Questions about the array below.
1) Which number is the second smallest entry?
2) Which number is the entry just left of 0.092?
3) Which number is the entry just right of 0.098?
4) Which number is the entry just left of 0.058?
[[-0.043  0.085  0.075 -0.011 -0.023 -0.054 -0.002  0.062 -0.010 -0.062
   0.103  0.058]
 [-0.052 -0.053  0.063 -0.043  0.015  0.012 -0.027  0.171  0.054 -0.062
   0.098 -0.047]
 [ 0.040  0.040 -0.021  0.074 -0.011  0.073 -0.001 -0.005  0.056 -0.035
   0.000  0.056]
 [-0.063  0.093 -0.016  0.015 -0.153  0.074 -0.043  0.029  0.012  0.030
  -0.049 -0.024]
 [ 0.109  0.034  0.196 -0.016  0.013 -0.009  0.049 -0.008  0.011  0.081
   0.010 -0.025]
 [ 0.061  0.127 -0.091 -0.011  0.009  0.084  0.056  0.021 -0.031 -0.058
   0.069  0.009]
 [ 0.006  0.038  0.083 -0.015  0.044 -0.086 -0.017  0.018  0.047  0.170
  -0.018  0.033]
 [ 0.020  0.056 -0.018 -0.087  0.136 -0.001  0.111  0.092 -0.020 -0.067
  -0.031 -0.078]
 [ 0.066  0.016 -0.056 -0.167  0.010  0.116  0.069 -0.087 -0.100 -0.156
  -0.066 -0.057]]
1) -0.156
2) 0.111
3) -0.047
4) 0.103

 -1.2   22.7  -20.9   26.6
 16.6    2.4   16.0   10.1
-24.6    7.6  -25.4    3.7
 -3.5  -11.6  -11.7    4.5
 30.8    5.6    0.2   16.0
-20.1   -0.6  -16.1   19.9
-49.0   -0.7   -8.7   -4.7
 53.2    8.8    1.2   13.1
-10.6    5.6   -9.0   10.8
 32.7    2.0   35.9   15.6
-20.3   -4.2   -9.9  -12.5
-14.6  -26.5   -2.6  -10.2
-21.9   19.3  -14.4   -1.2
  3.1  -12.7   20.2  -11.4
The entry directly below the largest entry is -10.6
Find the entry just right of -25.4.
Answer: 3.7
The bottom-left entry is 3.1
The entry just right of the largest entry is 8.8
The entry in the top-right corner -> 26.6
The bottom-right entry -> -11.4
The entry directly below -9.9: -2.6
The smallest entry in the last column is -12.5
Find the entry just left of 19.9.
Answer: -16.1
The entry directly above -20.3: 32.7
The first entry, reading row by row -> -1.2
The entry directly above 2.4 is 22.7
The entry directly above 30.8: -3.5
Find the third entry on the diagonal from the top-right corner.
Answer: 7.6
The first entry in the row that holds the smallest entry -> -49.0
The last entry of the largest entry's row -> 13.1
The largest entry in the last row -> 20.2
Find the entry directly below -2.6.
Answer: -14.4
The second entry on the diagonal from the top-right corner: 16.0
The entry directly below the smallest entry is 53.2
Find the entry directly below 16.6.
Answer: -24.6
The entry directly below -8.7 is 1.2
Find the smallest entry in the first row.
Answer: -20.9
The entry directly above -0.6: 5.6
The entry directly below -16.1: -8.7
The entry just right of the smallest entry is -0.7
Find the 2nd entry on the main diagonal.
Answer: 2.4
The entry directly above the smallest entry: -20.1
The entry directly below 19.9: -4.7
Find the entry directly below 26.6.
Answer: 10.1

grid =
[[23, 105, 169, 200, 104, 210],
 [34, 106, 163, 198, 105, 200],
 [6, 106, 180, 202, 103, 227],
 [27, 106, 167, 199, 105, 206],
 [15, 105, 174, 201, 103, 217],
 [20, 105, 172, 201, 104, 213],
 [31, 106, 165, 199, 105, 203],
 [37, 107, 162, 197, 106, 197],
 [40, 107, 161, 197, 106, 195],
 [11, 106, 177, 202, 103, 222]]
Find the smallest entry in the last row.
Answer: 11
The bottom entry of the column that holds the largest entry is 222
The entry directly below the largest entry -> 206
The smallest entry in the first row: 23
The second entry from the end, reading row by row: 103
Find the entry in the top-right corner.
Answer: 210
The entry just left of the largest entry: 103
The 2nd entry on the diagonal from the top-right corner -> 105
Find the second entry on the main diagonal.
Answer: 106
The entry directly below the smallest entry is 27
The minimum: 6
Find the fourth entry in reading order.
Answer: 200
Find the largest entry in the first column.
Answer: 40
The entry directly above 206 -> 227
The 2nd entry, reading row by row -> 105
The fourth-last entry, reading row by row: 177
The entry directly above the largest entry -> 200
Find the entry directly above 162.
Answer: 165
Find the third entry, reading row by row.
Answer: 169
The entry directly above 161 -> 162
The entry directly above 177 is 161

B =
[[ 0.4  2.9  0.3  1.2  1.4  0.7  0.1  1.4  0.1 -0.4  1.9]
 [ 1.5  1.7  0.6  1.0  0.5  0.3  1.6  0.7  0.7  1.0  0.7]
 [ 0.3 -2.1  0.4  0.7  1.3  0.5  0.1  1.2  0.2 -0.6  1.9]
 [ 1.7  1.0  1.8  0.7  0.9  1.5  1.5  0.3  1.2 -0.1  0.6]
 [-0.2 -0.2  1.1  1.4  1.0  0.5  0.2  1.2 -0.1  0.4  0.5]
 [ 1.7 -2.2  0.7  1.0  0.4  0.3  1.4  0.7  0.7  0.9  0.7]
 [ 1.5  1.3  1.7  0.8  0.9  1.9  1.2  0.5  1.2 -0.1  1.1]
 [ 1.4  1.8  0.4  0.7  0.4  0.7  1.7  1.1  0.6  0.7  0.4]
 [ 0.3  1.0  0.3  1.0  1.2  0.7  0.3  1.5  0.1 -0.2  2.0]
 [ 0.3 -0.1  1.1  1.5  1.1  1.0  0.9  0.7 -0.4  0.7  0.4]
 [ 1.7 -0.5  1.8  0.6  0.9  1.7  1.5  0.3  1.1 -0.2  0.7]]
Indices start at 1.
Give the entry in row 3 and column 1.
Answer: 0.3
The entry in row 2 and column 1 is 1.5
Give the entry in row 1 and column 2.
Answer: 2.9
Give the entry in row 3 and column 2.
Answer: -2.1
Give the entry in row 1 and column 3.
Answer: 0.3
Give the entry in the bottom-right corner.
Answer: 0.7
The bottom-left entry: 1.7
The entry in the top-right corner: 1.9
The top-left entry -> 0.4
The entry just right of the centre entry -> 1.4
The entry just left of the smallest entry -> 1.7
Give the entry directly above the centre entry.
Answer: 0.5
Give the entry in row 2 and column 3.
Answer: 0.6
Give the entry at row 3, column 3.
Answer: 0.4
The minimum -> -2.2
Give the entry directly below the centre entry.
Answer: 1.9
Give the entry at row 2, column 2.
Answer: 1.7
